In the rows, 128 means zero.
Each row is followed by its class.
[135 128 134 136 106 121 143  48 138 152 133 146 120 144 143 133 111 139
 138 132 125 137 108 110 109 131 113 107 147 135 145 122 134 109 126 109
 117 135 143 143 144 135 158 144 132  66 133 111 131 122 147 138 189 109
 132 124 134 114  82 166 122 147 149 161 140 151 143 113 127 165  93 119
 115 123 124 126 154 134 167 167 124 138 182 157 116  97 147 114 136 131
 124 104 110 135  97 126 121 130 123 140 166 183 122 145  80 119 121 136
 145 126 137 123 139 181 137 133 137 192 155 102 134 141 117 137 101  99
 133 121 112 140 118 129 124 177 141 119 149 118 111 134 140 113 125 131
 153 145 174 148 126  84 172 130 113 102 128 123 135 117 130 145 137 128
  63 172 147  91 133 131 105 164 131  86 141 120 118 124 126 136  96 133
 106 125  94 118 118 126 132 146 120 150 134 130 138 146 168  87 141 141
 113 101 156  87 126 148 116 126 132 107 127 122  98 134 138 127 122 153
 138 112  89 115 112 164 120 131 116 162 149  69 101 130 132 127 120 190] : Mebob
[146 113 141 128 163 122 161   5 128 152 157 188  97 154 121 113  93 134
 127 131 125 146 116 116 107 143  54 105 152 145 142  78 139 119 133 115
 105 139 170 132 139 134 117 142 133  63 143  62 133 116  92 120 170 117
 145  91 170 140   7 156 142 171 174 188 114 191 152 164 134 252  99  70
 139 110  96 131 133 139 150 175 119 123 189 138 108  91 151 112 147 133
 108  67 100 129  59 144 112 130 120 151 155 149 120 136  56 125 126 158
 193 119 115 126 119 112 143 112 184 229 159  77 113 135 125 142 100  59
 125 108 109 124 146 190 118 180 122  60 149  80 123 116 155 140 154 159
 167 143 199 166  83  24 194 138 160 129 143 105 114 104 122 157 162 123
  63 237 135 101 114 146  89 172 129  87 160 139 113 130 122 128  68 181
  31 153  97 137 107 105 132 101 118 162 147 141 139 150 127  47 152 125
 118 120 153 110 143 159  70 131 147 129 125 137  99 141 120 101 115 164
 105 123  39 124 110 145 110 115 103 175 166   4  90 135 147 130 140 229] : teger
[141 125 148 129 116 116 136  85 115 135 163 168 140 123 115 103 108 130
 107 131 129 127 138 134 133 134 104 121 159 137 120  68 103 134 137 126
 147 118 163 119 130 123 139 128 139 102 154  69 136 123  86 145 172 124
 140  97 160 133  54 132 128 143 153 150 116 180 145 151 141 223 143 136
 142 123 116 141 107 135 111 146 115 117 151 130  88 122 137 120 128 116
 137 113 124 118 111 141 114 148 137 134 147 114 132 121  87 124 130 151
 158 131 108 118 120 135 119 127 160 150 154 124 115 141 122 140 152 124
 133 129 122 137 156 153  76 149 134  79 136 104 121 138 133 137 130 130
 164 143 198 134 100  85 176 152 158 149 136 124   4 117 118 116 127 102
 117 156 112  83 139 147 117 159 130 121 141 128 125 136 129 121  82 141
  42 105 129 122 132 134 130 129 149 148 143 127 133 158 151  81 149 127
 124 135 127 128 135 157  79 128 146 143 140 123 104 127 135 113 127 145
 114 131  60 116 119 152 147 132 112 163 140  34 108 140 123 129 139 190] : Mebob
[109 141 108 122 144 142 122 244 125 130  87  87 155 122 121 125 123 139
 131 130 111 135 146 109 142 126 138 117 102 108 116 141  97 165 146 123
 139 121 118 121 111 140 139 112 123 180 115 144 124 131 124 123  94 141
  87 134 113 148 157  84 121  95  61 115 125  87 181 103 127  41 183 154
 115 135 158 128  76 111  91  84 142 111  57 110 149 134 111 146 114 129
 129 153 130 140 106 116 124 125 145  83 118  98 119 129 169 146 129 103
 109 132 104 119 124 145 126 125   5  45 107 141 103 110 132 141 145 159
 148 140 162 104 171 121 143  73 102 191 121 157 162 136 135 134 141 155
 101 112  71 126 179 148  65  95  51 120 138 127 127 140 129 103 114 144
  99  54 156 112 121 109 141  94 138 156 139 133 120 111 117 144 163 106
 161 116 151 127 149 186 123 111 131 127 146 137 111 164  93 178  90 114
 134 117 131 143 144 110 157 131 128 129 132 127 125 108 118 133 137 119
 130 142 159 131 154 121 154 141 156  49 107 195 164 139 116 127 128  74] : dup
[132 132 106 130 138 125 140  82 165 160 115 116 110 139 128 138 106 140
 144 123 121 128 123  95 121 141 113 146 133 133 147 139 126 104 150 127
 119 134 143 144 148 131 127 134 113  86 134 115 140 120 136 128 182 114
 124 141 139 132  99 153 132 164 136 162 134 118 147 150 112 152  94 123
 115 121 121 134 122 138 175 150 113 146 162 167 125 110 143 139 134 133
 132 103 117 145  99 140 119 122 122 129 161 167 119 143  87 139 139 124
 128 124 129 122 147 126 141 143 120 185 139  91 123 131 146 140 114 108
 132 107 163 132 118 119 134 148 115 133 156 131 128 128 136 122 123 143
 152 138 147 158 120  85 145 112 133 104 130 126 128 123 131 152 133 136
  67 164 148 100 128 135 114 143 112 104 141 126 117 109  92 131  99 116
  94 143 105 121 118 117 128 139 115 152 133 126 158 178 139 103 126 124
 114 104  81 103 117 144 135 125 124 104 138 125 103 130 175 131 104 137
 144 112 102 137 120 137 122 140 121 132 141  99 104 138 113 117 105 155] : gifod
[144 116 138 125 141 132 112  46 139 135 113 113  97 139 119 127 138 130
 157 136 113 126 130 111 114 118 104 112 156 155 137 160 134  26 112 126
 135 143  91 153 148 147 139 145 125  93 137 144 126 119 164 130 249  89
 162 163 125  80 126 184 129 142 182 131 162 153  86 188 122 173  84 142
 115 128 119 116 168 125 189 168 102 136 209 183 138 110 162 125 138 138
 141 118 132 136 158 123 165 114  72 124 166 181 120 140 125 130 141 137
 125 120 154  93 148 133 125 163 142 215 144 120 186 151 118 129 140 147
 101 117 107 142  46  78  82 192 147 129 162 172  85 146  99 113 124  67
 138 110 168 129 124 175 164 149 120 101 118 118 146 128 130 164 125 122
 199 166 127  81 132 161 110 180 155  88 121  92 157 143 102 111 109  86
 203 118  83 117 135  93 130 159  73 151 102 115 190 115 222 120 117 137
 109  84 142  84  94 122 161 117 111 118 126 115 120 166 145 144 106 111
 144  92 107 125  97 161 107 101  94 196 119 127  91  95 120 118 129 126] : Mebob
[120 141 140 124 142 136 102 204 131 126 139 118 133 225 110 119 146 132
 150 130 137 127 135 137 129 131 168 128 139 132 106 129  95 126 123 134
 136 114 130 128 139 121 146 120 131 187 124 115 129 136 126 105 161 116
  92 138  97 123 120 122 107 121 178  99 142 146 130 124 122 122 187 146
 122 143 138 149 100 124 106 107 123 110  66 148 117 137 110 136 100 116
 173 147 164 119 135 122 143 149 112 113 131 104 127 114 174 122 130 130
 126 134 127 128 130 127 131 158 114 102 136 172 148 125 105 126 182 198
 128 141 148 115 125 106  75 120 137 152 133 183 124 158 101 141 112  81
 103 121 140  69 161 205 108 131 103 126 133 138 142 131 111 111 105 112
 231 101 111  90 149 135 150 112 127 162  97 119 137 139 123 127 138  93
 196  74 152 121 158 161 131 121 100 109 132 122 135 135 180 153 103 138
 124 140 130 142 113 105 191 115 121 144 131 114 132 143 121 159 118 108
 124 133 136 125 134 155 128 119 123 118 107 146 144 119 132 121 124  76] : vus
[111 147 110 132 124 127 116 252 133 134 139 103 133 125 113 105 103 117
 158 130 131 110 160  96 141 128 129 140 118 114 104 123  91 173 161 145
 170 115 174 127 124 119 140  99 122 196 111 103 125 159  90 113 118 123
  77 136 127 174 111 103 108 104  83 123 132 119 217 101 105  88 218 167
 117 132 143 125  64 146  76 105 131  86  55 129 128 121 108 141 113 123
 166 141 139 123  75 121 106 138 140 117 138  87  83 109 139 114 120 127
 125 131  69 119 137 135 125 141  80  59 130 137 119 115 126 142 184 173
 168 141 167  99 215 116 111  63 105 173  90 157 168 145 142 135 102 153
 101 142  89 133 179 131  68  94  46  75 145 161 113 124  98  88 124 142
  81  63 151  72 114 119 134  92 119 174 114 156 109 113 116 148 111 110
 125 100 145 130 139 177 123 114 151 124 174 137 106 199 114 171 103 110
 117 168 135 135 146 115 165 115 129 149 128 123 129 105 111 124 141 125
 156 151 167 125 146 129 157 158 144  60 116 121 175 127 118 117 150 105] : dup
[122 140 118 111 127 111 143 146 126 125 136 130 155 122 127 117  93 131
 125 131 106 123 127 137 130 139 104 127 122 125 131 132 112 160 155 150
 126 123 159 119 118 130 125 124 118 136 132 100 127 136 108 150 120 129
 116 118 149 160  69 102 133 125  84 147 116 104 193 125 129 124 139 140
 122 123 143 135  91 134 117 115 132 110  97 122 133 113 108 131 140 116
 123 127 106 139  74 128 106 136 130 123 124 118 125 131 112 124 129 127
 134 144 102 123 119 135 121 126 104 122 132 130 121 135 125 141 131 110
 148 128 156 132 198 158 143 107  93 128 130 105 138 123 156 130 115 171
 122 134 121 164 139  84 115 108  94 121 141 139 116 123 129 111 146 152
  32 127 149  93 113 121 122 113 117 119 137 137 102 111 125 137 105 150
  85 150 134 124 103 151 124 127 165 125 151 135 114 157 120 121 115 126
 129 135 129 137 137 133 108 118 135 142 135 134 113 115 133 119 136 146
 134 127  93 138 135 138 153 160 138  90 134  99 141 146 128 127 139 151] : sovin
[137 119 133 136 146 139 117 109 129 134 115 116 109 135 117 123 134 132
 145 121 126 132 124 101 127 129 134 106 148 139 114 152 120 100 131 127
 146 135  81 147 137 143 168 132 129 113 143 133 119 127 138 120 190 100
 106 129 114 108 115 168 122 136 156 140 149 152 127 159 132 182 130 143
 107 128 141 110 144 133 169 131 113 112 149 159 131 115 148 135 127 138
 172 119 137 133 142 134 130 135 142 124 153 173 115 132 146 118 130 133
 109 114 149 110 145 118 127 129 128 166 147 123 133 132 129 121 151 150
 110 138 120 116  97  99 103 155 136 144 140 161 117 131 111  88 121  81
 152 131 144 126 135 168 146 137 116 108 123 121 141 123 128 148 105 118
 160 124 119  91 146 146 124 160 136 121 100 107 133 128 115 129 128  96
 181 131  97 118 137 130 127 152 101 137 123 128 163 149 183 126 120 136
 128 103 139 121 114 119 162  62 122 111 127 116 118 137 127 134 128 121
 146 126 115 116 130 153 127 105 104 144 119 131 107 119 126 128 128 130] : Mebob
[135 131 133 132 127 154 122  81 136 154 129 124 113 144 129 124 115 133
 165 125 122 134 122  74 111 134 136  99 148 147 132 146 117  37 119 117
 147 131 147 167 152 111 125 157 128  76 147 113 135 118 161 130 237  93
  92 155 133  95  79 178 124 165 166 171 173 151 137 171 119 158 122 137
 112 153 120 128 143 140 184 172 119 129 192 189 103  94 157 114 113 140
 154 104 119 146 104 135 125 111 100 129 174 178 123 138  99 133 120 129
 133 117 108 112 137 119 132 143 109 201 180 107 136 137 125 182 144 147
 139 128 122 132  95 102  81 185 142 147 128 180 118 146 115 130 123  74
 158 120 168 135 126 134 169 143  98  87 126 120 138 125 116 136 126 106
 116 167 177  48 137 143 100 195 153  71 128  97 130 122 104 136 100  90
 176 119  91 112 137 119 121 140  87 169 130 122 184 178 205 103 162 139
 113  88 160  88 108 145 134 122 109 125 133  98  99 141 139 125 126 122
 141 112  78 120 116 173 126 121 100 173 126 104  82 109 119 132 131 147] : rifub
[144 140 137 144 115 101 160  16 112 154 151 184 135 144 132 102  90 126
 111 141 127 143 117 123 126 137  86 119 143 149 144  83 133 132 108 131
 111 133 175 126 138 134 121 131 146  81 142  66 127 105  78 135 163 128
 160  89 178 153  49 144 137 155 151 178 111 157 161 147  88 219 106  99
 150 112 133 139 126 124 145 165 124 123 145 132 100  95 148 117 199 134
 108  84  91 119  67 145 102 144 138 150 159 137 134 133  56 138 127 148
 173 114 111 124 119 105 131 127 165 192 157  95 117 143 145 128 104  92
 135 112 112 147 163 167 113 158 127  58 144  74 123 118 156 134 128 174
 164 151 193 160 106  12 187 128 146 145 127 142 122 108 119 143 148 129
  12 193 140 111 113 139  88 155 117  92 162 134 108 136 127 128  74 175
  22 168  95 135 104 104 128 147 153 151 162 129 141 150 130  62 153 126
 115 140 141 112 142 176  69 122 153 130 137 129  95 125 126 113 141 162
 114 139  45 122  90 134 120 127 107 168 141  10 104 135 112 121 133 224] : teger
